Here is a tiny trained network, its code and every weight. The questions are about switching its units off for an input and a class, where a switched-off unit gives its printed mean instead of its output.

import numpy as np


def w(rows, s, z=0):
    codes = np.array(rows[::2]) - 128.0
    scale = np.full(codes.shape[1], s)
    scale[-1] = z or s
    return codes * scale


def norm(h):
    return h / np.sqrt((h * h).mean(-1, keepdims=True) + 1e-5)


def f(y):
    return y / 2 * (1 + np.tanh(0.7978845608 * (y + 0.044715 * y**3)))


def log_softmax(a):
    a = a - a.max(-1, keepdims=True)
    return a - np.log(np.exp(a).sum(-1, keepdims=True))


def net(x, mask):
    res = np.array(x, float).reshape(1, 7) / 4 @ E
    u = 0
    for l in range(3):
        y = f(norm(res) @ A[l][:, :-1].T + A[l][:, -1])
        res = res + np.where(mask[u : u + 6], y, B[l][:, -1]) @ B[l][:, :-1]
        u += 6
    return log_softmax(norm(res)[-1] @ U[:, :-1].T + U[:, -1])


A, B = {}, {}
E = w([
[121,27,223],'x0',
[126,252,254],'x1',
[127,128,127],'x2',
[129,125,130],'x3',
[124,129,125],'x4',
[32,177,76],'x5',
[130,126,128],'x6',
],0.0039)
A[0] = w([
[1,136,203,16],'L0N0',
[168,113,105,12],'L0N1',
[178,141,148,241],'L0N2',
[226,95,70,16],'L0N3',
[35,155,206,140],'L0N4',
[203,61,60,255],'L0N5',
],0.0089,0.0016)
B[0] = w([
[84,139,199,202],'L0N0',
[64,205,149,122],'L0N1',
[133,208,6,173],'L0N2',
[5,254,201,180],'L0N3',
[113,180,82,223],'L0N4',
[7,128,117,253],'L0N5',
],0.0064,0.0038)
A[1] = w([
[167,242,165,148],'L1N0',
[152,190,63,161],'L1N1',
[176,140,255,200],'L1N2',
[152,65,170,5],'L1N3',
[162,113,187,93],'L1N4',
[97,115,168,102],'L1N5',
],0.0093,0.0026)
B[1] = w([
[186,91,155,253],'L1N0',
[57,183,116,191],'L1N1',
[210,52,133,201],'L1N2',
[2,216,76,116],'L1N3',
[214,215,45,125],'L1N4',
[184,166,229,146],'L1N5',
],0.0049,0.005)
A[2] = w([
[116,201,170,136],'L2N0',
[200,157,56,192],'L2N1',
[98,60,213,252],'L2N2',
[102,64,1,64],'L2N3',
[127,128,80,86],'L2N4',
[102,113,204,191],'L2N5',
],0.0099,0.0028)
B[2] = w([
[182,161,255,217],'L2N0',
[156,116,106,171],'L2N1',
[147,70,88,254],'L2N2',
[167,186,108,185],'L2N3',
[211,167,191,122],'L2N4',
[56,23,109,211],'L2N5',
],0.0078,0.0042)
U = w([
[2,184,146,189],'0',
[76,49,103,196],'1',
[209,199,170,55],'2',
[208,82,159,195],'3',
[82,194,47,254],'4',
[51,66,91,52],'5',
[128,226,202,13],'6',
[116,82,232,78],'7',
],0.016,0.0012)

Each question gives the input, the list of numbers given to net, and the class t.
The units are the neurons (one row each of A and B). Each row of codes is followed by its name. A weight is (code - 128) times the scale printed after its matrix; where a second scale follows, it is the last column's (A, B and U).
mask holds one flag per neuron, layer by layer. A switched-off neuron (its flag False) gives its mean, the last column of its row in B, instead of its output. The means were averaged over made-up inputs and are rounded, as every weight is.
A unit's drop is (log p(t) with every unit on - log p(t) with that unit switched off) / (log p(t) with every unit on - log p(t) with every unit switched off).
The circuit of an input: a set's keep is (log p(t) with only the set's units on - log p(t) with every unit switched off) / (log p(t) with every unit on - log p(t) with every unit switched off). Starting from the 12 units with the biggest drops (on a tie, the unit counted first), units are removed one at a time, each time the one whose removal leaves the highest keep (on an exact tie, the one counted first), for as long as the keep stays at least 0.8.
units of the circuit, in order: the units of the circuit, biggest drop first
unit that matters most: the unit with the biggest drop
k most important neurons: the k neurons with the biggest drops, biggest first
top k neurons in layer l: the k neurons of layer l with the biggest drops, biggest first
input [-7,1,-8,-1,3,6,-3], class 6: unit that matters most	L2N5
input [1,2,7,-6,-4,2,4], class 7: 3 most important neurons	[L0N0 L0N4 L2N0]
input [7,2,-1,1,-2,0,-7], class 3: 2 most important neurons	[L0N5 L1N2]
input [-3,2,-6,-4,-3,7,-8], class 6: 2 most important neurons	[L0N5 L2N0]
input [-1,-1,7,0,-5,-8,-2], class 0: 2 most important neurons	[L0N5 L0N2]
input [-7,5,5,-1,0,0,0], class 2: units of the circuit, in order	[L0N5 L0N3]
input [7,1,-3,1,-1,-1,-2], class 3: units of the circuit, in order	[L0N5 L0N3]
input [0,-6,6,-3,5,-5,5], class 0: units of the circuit, in order	[L0N3 L1N2]
input [3,7,-7,2,-5,8,8], class 7: 3 most important neurons	[L0N0 L2N5 L0N5]
input [3,2,-2,6,-2,6,5], class 7: 3 most important neurons	[L0N0 L2N0 L0N5]
input [2,4,4,0,-5,4,5], class 7: top 3 neurons in layer 0	[L0N0 L0N5 L0N4]
input [-2,-8,3,-3,5,2,0], class 4: 2 most important neurons	[L2N3 L0N0]
input [-8,-8,-5,-8,-8,-5,4], class 0: units of the circuit, in order	[L0N3 L0N5]
input [-4,-6,7,-3,2,-8,6], class 0: units of the circuit, in order	[L0N3]
input [-7,5,0,7,-3,0,-4], class 2: 4 most important neurons	[L0N5 L0N3 L1N0 L2N1]
input [-6,-8,-8,-8,6,-6,-8], class 0: units of the circuit, in order	[L0N3 L0N5]
input [5,3,-5,-7,-7,6,6], class 7: 4 most important neurons	[L2N0 L0N5 L0N4 L1N5]
input [5,2,-3,-3,-7,-1,-3], class 3: units of the circuit, in order	[L0N5 L1N4 L0N3]
input [5,0,4,8,-2,-7,5], class 1: top 2 neurons in layer 1	[L1N3 L1N0]
input [-1,-5,-2,-6,7,3,-7], class 4: units of the circuit, in order	[L2N3]
